Here is a tiny trained network, its code and every weight. The questions are about switching its units off for an input and a class, where a switched-off unit gives its printed mean instead of its output.

import numpy as np


def w(rows, s, z=0):
    codes = np.array(rows[::2]) - 128.0
    scale = np.full(codes.shape[1], s)
    scale[-1] = z or s
    return codes * scale


def norm(h):
    return h / np.sqrt((h * h).mean(-1, keepdims=True) + 1e-5)


def f(y):
    return np.maximum(y, 0)


def log_softmax(a):
    a = a - a.max(-1, keepdims=True)
    return a - np.log(np.exp(a).sum(-1, keepdims=True))


def net(x, mask):
    res = np.array(x, float).reshape(1, 2) / 4 @ E
    u = 0
    for l in range(2):
        y = f(norm(res) @ A[l][:, :-1].T + A[l][:, -1])
        res = res + np.where(mask[u : u + 15], y, B[l][:, -1]) @ B[l][:, :-1]
        u += 15
    return log_softmax(norm(res)[-1] @ U[:, :-1].T + U[:, -1])


A, B = {}, {}
E = w([
[153,58,21,255,73],'x0',
[231,234,157,216,162],'x1',
],0.0063)
A[0] = w([
[66,150,113,176,151,104],'L0N1',
[90,147,156,116,109,67],'L0N2',
[192,112,132,233,111,141],'L0N3',
[157,162,212,96,151,73],'L0N4',
[125,128,195,113,143,95],'L0N5',
[109,112,134,162,101,113],'L0N6',
[76,148,150,72,109,219],'L0N7',
[119,181,164,67,177,49],'L0N8',
[104,142,142,137,92,43],'L0N9',
[139,164,183,149,150,189],'L0N10',
[126,114,104,188,86,106],'L0N11',
[104,98,137,133,135,3],'L0N12',
[181,127,134,100,78,118],'L0N13',
[141,159,249,62,159,55],'L0N14',
[83,154,86,107,129,72],'L0N15',
],0.015,0.0046)
B[0] = w([
[129,148,144,146,80,141],'L0N1',
[210,163,131,166,118,147],'L0N2',
[187,212,71,187,156,250],'L0N3',
[154,1,118,74,88,209],'L0N4',
[213,122,189,95,43,173],'L0N5',
[168,161,167,89,131,156],'L0N6',
[109,62,184,97,151,211],'L0N7',
[137,123,182,27,85,207],'L0N8',
[124,129,116,129,136,128],'L0N9',
[72,87,47,138,141,207],'L0N10',
[103,216,163,113,138,197],'L0N11',
[85,76,149,174,154,132],'L0N12',
[102,164,114,105,129,134],'L0N13',
[170,93,210,13,51,243],'L0N14',
[157,108,99,132,238,142],'L0N15',
],0.0088,0.011)
A[1] = w([
[63,116,143,146,110,159],'L1N1',
[168,132,95,124,52,106],'L1N2',
[102,164,113,202,152,153],'L1N3',
[145,117,130,162,60,144],'L1N4',
[113,139,60,246,157,104],'L1N5',
[76,207,121,199,91,152],'L1N6',
[135,128,182,88,111,92],'L1N7',
[96,201,85,90,174,98],'L1N8',
[109,204,171,157,136,180],'L1N9',
[224,102,122,85,105,222],'L1N10',
[31,77,93,189,241,141],'L1N11',
[99,191,84,204,96,140],'L1N12',
[151,151,51,164,149,112],'L1N13',
[174,135,194,119,198,1],'L1N14',
[69,75,165,7,86,203],'L1N15',
],0.013,0.0046)
B[1] = w([
[130,140,96,160,113,137],'L1N1',
[145,159,122,182,236,155],'L1N2',
[109,55,88,60,196,174],'L1N3',
[141,130,125,126,202,144],'L1N4',
[137,57,137,62,196,192],'L1N5',
[143,110,57,66,204,182],'L1N6',
[109,147,120,152,155,167],'L1N7',
[107,60,58,153,162,155],'L1N8',
[160,51,114,92,112,163],'L1N9',
[177,225,139,211,141,194],'L1N10',
[198,153,10,123,1,148],'L1N11',
[157,98,143,51,143,192],'L1N12',
[81,28,174,89,90,181],'L1N13',
[104,128,121,51,104,132],'L1N14',
[73,148,84,207,142,250],'L1N15',
],0.009,0.017)
U = w([
[72,108,5,228,56,141],'0',
[108,146,136,157,181,10],'1',
[176,50,52,58,216,170],'2',
[152,92,226,40,44,166],'3',
[103,155,123,141,163,38],'4',
[2,95,190,210,145,126],'5',
[227,185,135,226,134,158],'6',
],0.019,0.012)

Each question gives the input, the list of numbers given to net, and the class t.
The units are the neurons (one row each of A and B). Each row of codes is followed by its name. A weight is (code - 128) times the scale printed after its matrix; where a second scale follows, it is the last column's (A, B and U).
mask holds one flag per neuron, layer by layer. A switched-off neuron (its flag False) gives its mean, the last column of its row in B, instead of its output. The means were averaged over made-up inputs and are rounded, as every weight is.
A unit's drop is (log p(t) with every unit on - log p(t) with that unit switched off) / (log p(t) with every unit on - log p(t) with every unit switched off).
most important unit: the unit with the biggest drop
top k neurons: the k neurons with the biggest drops, biggest first
k most important neurons of layer l: the k neurons of layer l with the biggest drops, biggest first
drop when u is switched off: that unit's drop, to one decimal
input [-1,-7], class 0: most important unit : L0N14
input [-2,-3], class 3: top 2 neurons : (L0N7, L0N10)
input [-5,-8], class 5: 2 most important neurons of layer 1 : (L1N15, L1N12)
input [-6,8], class 3: 4 most important neurons of layer 0 : (L0N14, L0N3, L0N8, L0N4)
input [-4,6], class 3: top 2 neurons : (L0N14, L0N8)
input [-5,-7], class 3: top 2 neurons : (L0N14, L0N10)
input [-5,6], class 3: top 2 neurons : (L0N14, L0N3)
input [-1,-2], class 5: 2 most important neurons of layer 0 : (L0N3, L0N7)
input [-1,8], class 6: top 2 neurons : (L0N4, L1N10)
input [-1,-5], class 0: top 2 neurons : (L0N14, L1N11)
input [0,-5], class 0: drop when L0N14 is switched off : 0.3
input [0,0], class 0: drop when L1N7 is switched off : 0.0
input [-6,-8], class 3: drop when L0N14 is switched off : 0.2
input [-2,-6], class 5: most important unit : L0N10
input [-3,-5], class 5: drop when L1N15 is switched off : 0.6
